Here is a tiny trained network, its code and every weight. The questions are about switching its units off for an input and a class, where a switched-off unit gives its printed mean instead of its output.

import numpy as np


def w(rows, s, z=0):
    codes = np.array(rows[::2]) - 128.0
    scale = np.full(codes.shape[1], s)
    scale[-1] = z or s
    return codes * scale


def f(y):
    return y / 2 * (1 + np.tanh(0.7978845608 * (y + 0.044715 * y**3)))


def log_softmax(a):
    a = a - a.max(-1, keepdims=True)
    return a - np.log(np.exp(a).sum(-1, keepdims=True))


def net(x, mask):
    res = np.array(x, float).reshape(1, 8) / 4 @ E
    y = f(res @ A[0][:, :-1].T + A[0][:, -1])
    res = res + np.where(mask, y, B[0][:, -1]) @ B[0][:, :-1]
    return log_softmax(res[-1] @ U[:, :-1].T + U[:, -1])


A, B = {}, {}
E = w([
[94,86,134,84,56,106,115,2,82,172],'x0',
[128,91,130,166,92,126,254,131,167,141],'x1',
[126,129,129,130,130,125,127,126,130,126],'x2',
[61,200,178,227,130,94,135,146,95,188],'x3',
[65,174,45,76,108,75,180,140,111,93],'x4',
[50,79,102,194,44,115,80,167,154,98],'x5',
[154,130,142,92,72,115,130,174,114,152],'x6',
[155,64,100,159,196,38,119,154,70,140],'x7',
],0.0084)
A[0] = w([
[130,187,130,127,101,196,142,158,166,121,125],'n0',
[191,105,188,171,137,176,82,148,172,135,146],'n1',
[177,187,122,82,174,124,174,90,105,167,56],'n2',
[140,162,122,108,131,112,8,147,91,109,252],'n3',
[92,171,84,93,112,89,168,126,75,59,67],'n4',
[91,228,49,101,148,90,169,178,142,58,73],'n5',
[100,177,149,127,104,177,125,72,183,99,52],'n6',
[91,90,129,159,101,129,101,207,142,93,86],'n7',
[175,120,144,190,173,182,115,179,174,122,83],'n8',
[76,83,108,154,76,124,96,127,116,65,88],'n9',
[167,148,158,80,174,142,175,153,86,154,219],'n10',
[88,153,184,106,81,180,152,82,151,89,71],'n11',
[146,79,105,86,89,141,115,65,130,96,110],'n12',
[146,40,159,133,142,16,133,147,65,135,183],'n13',
[163,53,95,76,127,147,122,73,154,64,23],'n14',
[93,165,174,61,38,181,119,100,151,172,91],'n15',
[81,188,154,173,104,123,136,101,86,181,64],'n16',
[114,76,150,137,86,147,115,1,76,180,78],'n17',
[116,84,102,173,157,140,195,100,175,138,88],'n18',
[176,91,82,115,157,162,129,198,182,75,97],'n19',
[85,172,177,171,133,87,125,115,131,155,58],'n20',
[132,88,157,159,112,114,199,136,166,110,161],'n21',
[166,92,128,114,54,115,211,181,129,201,169],'n22',
[151,71,103,78,97,157,121,91,148,103,68],'n23',
[100,102,93,158,99,121,95,135,182,125,35],'n24',
[98,70,131,143,75,108,87,163,147,111,70],'n25',
[143,201,139,151,133,188,142,196,149,76,82],'n26',
],0.0083,0.0031)
B[0] = w([
[143,88,47,109,216,102,87,120,89,127,190],'n0',
[139,41,200,72,69,82,116,103,145,128,213],'n1',
[166,181,124,189,109,210,155,75,215,191,196],'n2',
[38,209,156,54,133,101,122,109,187,53,229],'n3',
[193,37,164,63,85,147,113,121,132,187,192],'n4',
[208,27,210,62,52,58,123,89,130,179,222],'n5',
[177,56,99,118,207,134,77,138,96,110,183],'n6',
[130,176,92,169,118,190,146,94,186,158,190],'n7',
[155,81,126,127,3,47,159,90,120,138,202],'n8',
[178,174,129,174,113,202,143,84,166,186,190],'n9',
[138,202,78,158,122,165,137,76,178,162,208],'n10',
[127,97,84,112,174,117,92,133,111,124,198],'n11',
[109,159,180,184,131,83,207,195,64,134,214],'n12',
[158,62,17,137,226,174,34,141,122,105,235],'n13',
[87,162,166,139,131,169,170,209,67,166,213],'n14',
[130,60,28,183,223,100,66,139,138,115,232],'n15',
[119,128,222,166,167,135,174,238,44,137,189],'n16',
[137,140,112,176,34,22,143,71,119,100,254],'n17',
[54,170,146,21,169,150,65,131,186,55,179],'n18',
[99,186,142,210,119,100,193,217,56,138,200],'n19',
[141,122,192,111,151,157,169,229,81,161,172],'n20',
[61,158,146,61,137,81,103,114,173,47,202],'n21',
[49,168,154,73,164,152,95,96,148,44,218],'n22',
[112,158,156,147,146,139,175,215,58,148,198],'n23',
[157,145,140,125,107,220,114,112,158,199,158],'n24',
[139,183,118,161,143,197,115,88,196,201,180],'n25',
[144,112,40,191,155,68,117,133,84,109,203],'n26',
],0.0065,0.0074)
U = w([
[124,127,95,172,75,57,155,113,110,125,212],'0',
[137,43,61,135,233,156,75,143,125,131,54],'1',
[100,145,213,149,137,174,181,225,66,160,69],'2',
[150,170,131,151,102,249,144,70,217,200,70],'3',
[155,20,214,64,45,101,115,89,149,159,78],'4',
[104,122,140,112,136,141,121,117,142,109,255],'5',
[51,182,172,53,144,125,99,112,183,43,77],'6',
],0.011,0.0086)

Each question gives the input, the list of numbers given to net, and the class t.
The units are the neurons (one row each of A and B). Each row of codes is followed by its name. A weight is (code - 128) times the scale printed after its matrix; where a second scale follows, it is the last column's (A, B and U).
mask holds one flag per neuron, in row order. A switched-off neuron (its flag False) gives its mean, the last column of its row in B, instead of its output. The means were averaged over made-up inputs and are rounded, as every weight is.
A unit's drop is (log p(t) with every unit on - log p(t) with that unit switched off) / (log p(t) with every unit on - log p(t) with every unit switched off).
The circuit of an input: a set's keep is (log p(t) with only the set's units on - log p(t) with every unit switched off) / (log p(t) with every unit on - log p(t) with every unit switched off). Starting from the 12 units with the biggest drops (on a tie, the unit counted first), units are removed one at a time, each time the one whose removal leaves the highest keep (on an exact tie, the one counted first), for as long as the keep stays at least 0.8.
units of the circuit, in order: the units of the circuit, biggest drop first
most important unit: the unit with the biggest drop
top k neurons: the k neurons with the biggest drops, biggest first
drop when u is switched off: that unit's drop, to one decimal
input [-5,-1,7,3,0,-7,0,4], class 3: units of the circuit, in order -> (n2; n10)
input [-8,1,2,5,0,-3,5,7], class 0: top 2 neurons -> (n8; n15)
input [-5,6,-2,2,-1,1,2,-6], class 1: top 4 neurons -> (n0; n26; n3; n17)
input [3,-8,-5,7,2,6,8,5], class 5: units of the circuit, in order -> (n3; n13; n21)
input [5,8,8,-4,-4,1,-5,1], class 6: most important unit -> n18
input [7,-4,0,-7,3,-2,-1,-6], class 0: units of the circuit, in order -> (n17; n12)
input [-3,6,-6,-2,-6,-5,-1,-7], class 1: units of the circuit, in order -> (n0; n6)
input [2,-3,-1,-2,-7,-7,-7,4], class 3: top 2 neurons -> (n2; n10)
input [3,-7,8,-6,7,-3,-3,-7], class 1: top 2 neurons -> (n15; n6)
input [-6,-5,5,-6,8,-7,8,0], class 4: top 2 neurons -> (n5; n4)
input [-6,-2,-3,5,7,7,0,-8], class 1: top 2 neurons -> (n0; n26)
input [-8,-5,-1,-3,7,0,8,-6], class 0: top 2 neurons -> (n26; n19)
input [4,-6,8,-1,5,4,-3,3], class 6: top 2 neurons -> (n3; n8)
input [-4,2,3,-2,7,0,3,1], class 4: units of the circuit, in order -> (n5)
input [-5,4,-4,-5,-7,-3,-7,0], class 4: top 2 neurons -> (n1; n8)
input [-7,4,-7,-2,-8,7,5,3], class 4: top 2 neurons -> (n1; n8)
input [8,-2,2,-3,3,-8,3,7], class 0: top 2 neurons -> (n17; n12)
input [3,6,-4,8,1,-7,-1,-3], class 2: top 2 neurons -> (n16; n20)
input [-3,6,1,-1,-7,1,3,6], class 4: top 4 neurons -> (n8; n1; n15; n3)
input [7,5,-3,-7,-3,-1,-1,-6], class 0: top 3 neurons -> (n17; n15; n12)
input [-6,-5,-4,-8,6,3,3,-5], class 2: most important unit -> n19
input [-6,0,-6,2,-6,-3,-5,2], class 0: top 2 neurons -> (n5; n8)
input [-1,1,-6,8,-3,0,1,-8], class 1: units of the circuit, in order -> (n15; n0)
input [3,0,0,6,6,5,5,8], class 1: drop when n13 is switched off -> 0.9
input [7,2,-8,3,4,-1,-2,-8], class 1: drop when n6 is switched off -> 0.3
input [-4,0,2,0,-7,3,1,-2], class 4: drop when n1 is switched off -> 0.6
input [-5,-7,-7,5,-5,-3,-7,-8], class 1: drop when n13 is switched off -> 0.0
input [3,2,5,-1,1,5,2,8], class 1: most important unit -> n13
